Below are the code and all the weights of a small trained network. Each question names an input and a target symbol and asks about switching units off, where a switched-off unit gives its printed mean instead of its output.

import numpy as np


def w(rows, s, z=0):
    codes = np.array(rows[::2]) - 128.0
    scale = np.full(codes.shape[1], s)
    scale[-1] = z or s
    return codes * scale


def f(y):
    return y / 2 * (1 + np.tanh(0.7978845608 * (y + 0.044715 * y**3)))


def softmax(a):
    e = np.exp(a - a.max(-1, keepdims=True))
    return e / e.sum(-1, keepdims=True)


def log_softmax(a):
    a = a - a.max(-1, keepdims=True)
    return a - np.log(np.exp(a).sum(-1, keepdims=True))


def net(x, mask):
    ids = ['ΘΞΣβδηλω'.index(c) for c in x.split()]
    T = len(ids)
    res = E[ids] + P[:T]
    u = 0
    for l in range(2):
        q, k, v = (res @ M[l].T for M in (Q, K, V))
        z = softmax(np.where(np.tri(T) > 0, q @ k.T / 4**0.5, -1e9)) @ v
        res = res + np.where(mask[u], z, O[l][:, -1]) @ O[l][:, :-1]
        u += 1
        y = f(res @ A[l][:, :-1].T + A[l][:, -1])
        res = res + np.where(mask[u : u + 4], y, B[l][:, -1]) @ B[l][:, :-1]
        u += 4
    return log_softmax(res[-1] @ U[:, :-1].T + U[:, -1])


Q, K, V, O, A, B = {}, {}, {}, {}, {}, {}
E = w([
[153,143,118,252,69],'Θ',
[155,118,117,131,146],'Ξ',
[119,108,108,122,140],'Σ',
[163,184,100,150,78],'β',
[67,120,130,98,148],'δ',
[135,138,192,101,128],'η',
[116,128,172,177,155],'λ',
[125,171,129,108,169],'ω',
],0.025)
P = w([
[145,225,141,83,165],'0',
[113,63,188,112,152],'1',
[169,136,132,129,171],'2',
[76,157,111,158,139],'3',
[145,80,126,189,96],'4',
[104,78,132,67,181],'5',
[68,161,87,145,116],'6',
[133,31,90,185,114],'7',
[159,175,117,131,165],'8',
[70,254,108,97,91],'9',
[104,63,89,81,45],'10',
],0.0086)
Q[0] = w([
[191,15,144,246,12],'0.h0',
[145,64,123,191,38],'0.h0',
[184,227,125,255,113],'0.h0',
[169,169,94,178,192],'0.h0',
],0.0072)
K[0] = w([
[178,184,141,171,85],'0.h0',
[157,127,4,163,91],'0.h0',
[73,98,113,97,117],'0.h0',
[97,127,139,125,155],'0.h0',
],0.014)
V[0] = w([
[117,135,156,156,70],'0.h0',
[151,164,145,114,80],'0.h0',
[57,142,114,100,2],'0.h0',
[152,158,54,213,84],'0.h0',
],0.011)
O[0] = w([
[156,125,172,62,146,205],'0.h0',
[117,155,132,97,141,146],'0.h0',
[68,143,158,10,138,71],'0.h0',
[115,149,150,88,157,252],'0.h0',
],0.013,0.0036)
A[0] = w([
[115,123,73,220,99,219],'0.n0',
[137,99,172,116,204,252],'0.n1',
[144,1,198,131,136,134],'0.n2',
[159,94,135,155,105,32],'0.n3',
],0.0087,0.0042)
B[0] = w([
[8,108,135,129,129,254],'0.n0',
[80,43,84,146,35,202],'0.n1',
[176,237,66,61,130,159],'0.n2',
[137,77,11,1,108,133],'0.n3',
],0.0072,0.0092)
Q[1] = w([
[146,239,2,118,144],'1.h0',
[59,98,175,143,106],'1.h0',
[187,176,85,135,183],'1.h0',
[126,114,102,178,36],'1.h0',
],0.0079)
K[1] = w([
[254,159,40,66,179],'1.h0',
[72,156,142,193,166],'1.h0',
[224,131,45,133,84],'1.h0',
[92,95,147,171,136],'1.h0',
],0.009)
V[1] = w([
[134,181,140,255,186],'1.h0',
[103,92,165,107,78],'1.h0',
[99,57,61,72,222],'1.h0',
[230,116,64,15,113],'1.h0',
],0.0056)
O[1] = w([
[167,166,82,207,143,184],'1.h0',
[210,31,108,148,215,137],'1.h0',
[73,112,3,151,115,119],'1.h0',
[173,251,117,177,106,1],'1.h0',
],0.0065,0.0093)
A[1] = w([
[165,10,23,136,23,254],'1.n0',
[186,66,5,196,113,182],'1.n1',
[2,245,184,142,224,133],'1.n2',
[66,95,100,122,106,223],'1.n3',
],0.0069,0.0021)
B[1] = w([
[111,210,121,93,98,255],'1.n0',
[119,166,136,152,150,240],'1.n1',
[250,95,109,138,176,194],'1.n2',
[158,122,102,95,75,237],'1.n3',
],0.011,0.0077)
U = w([
[110,97,210,87,93,253],'Θ',
[209,184,69,103,119,86],'Ξ',
[155,62,2,43,132,34],'Σ',
[132,156,142,41,207,229],'β',
[127,38,115,173,160,103],'δ',
[232,70,24,125,176,153],'η',
[79,151,108,101,190,33],'λ',
[77,156,100,90,223,238],'ω',
],0.0083,0.0029)

Each question gives the input, a string of symbols that net reads in full, and the target symbol t.
The units are the heads (4 rows each of Q, K, V and O) and the neurons (one row each of A and B). Each row of codes is followed by its name. A weight is (code - 128) times the scale printed after its matrix; where a second scale follows, it is the last column's (O, A, B and U).
mask holds one flag per unit, layer by layer, with each layer's heads first. A switched-off unit (its flag False) gives its mean, the last column of its rows in O or B, instead of its output. The means were averaged over made-up inputs and are rounded, as every weight is.
A unit's drop is (log p(t) with every unit on - log p(t) with that unit switched off) / (log p(t) with every unit on - log p(t) with every unit switched off).
The circuit of an input: a set's keep is (log p(t) with only the set's units on - log p(t) with every unit switched off) / (log p(t) with every unit on - log p(t) with every unit switched off). Starting from all 10 units, units are removed one at a time, each time the one whose removal leaves the highest keep (on an exact tie, the one counted first), for as long as the keep stays at least 0.8.
circuit, biggest first: the units of the circuit, biggest drop first
unit that matters most: the unit with the biggest drop
top k neurons: the k neurons with the biggest drops, biggest first
k most important neurons of layer l: the k neurons of layer l with the biggest drops, biggest first
drop when u is switched off: that unit's drop, to one decimal
input ω β ω Ξ β Σ Σ λ, target Σ: circuit, biggest first -> 0.n1, 0.h0, 1.h0, 1.n3
input η λ Ξ, target Ξ: 2 most important neurons of layer 1 -> 1.n0, 1.n1
input Θ Θ Ξ λ Ξ, target Θ: unit that matters most -> 0.n1
input Θ Ξ Θ β λ, target β: top 3 neurons -> 0.n2, 0.n0, 1.n2
input δ Θ η β Θ δ β λ, target β: 2 most important neurons of layer 0 -> 0.n2, 0.n0
input β λ Σ η λ Ξ, target Ξ: circuit, biggest first -> 0.h0, 1.n0, 0.n2
input λ λ λ Θ λ η, target Ξ: circuit, biggest first -> 0.h0, 0.n2
input Ξ β β δ δ λ Σ Θ β β Θ, target Θ: 3 most important neurons of layer 0 -> 0.n1, 0.n2, 0.n0
input Θ δ ω η Ξ, target β: top 3 neurons -> 0.n0, 1.n3, 0.n2
input λ ω Θ β λ Ξ η λ λ λ, target δ: circuit, biggest first -> 0.h0, 1.h0, 0.n0
input Θ Ξ λ η Θ λ ω, target η: 2 most important neurons of layer 0 -> 0.n1, 0.n0
input β Θ δ η λ β Ξ ω β λ, target δ: drop when 1.n3 is switched off -> 0.0
input λ Ξ ω ω η Σ Θ, target β: drop when 0.h0 is switched off -> 0.9
input Ξ ω η Σ Θ η Σ Θ Θ Θ, target β: drop when 0.h0 is switched off -> 1.0
input η ω ω Σ ω η Ξ λ β δ β, target β: drop when 1.h0 is switched off -> 0.1
input β λ δ Σ Θ η Σ λ η δ, target Σ: most important neuron of layer 1 -> 1.n3
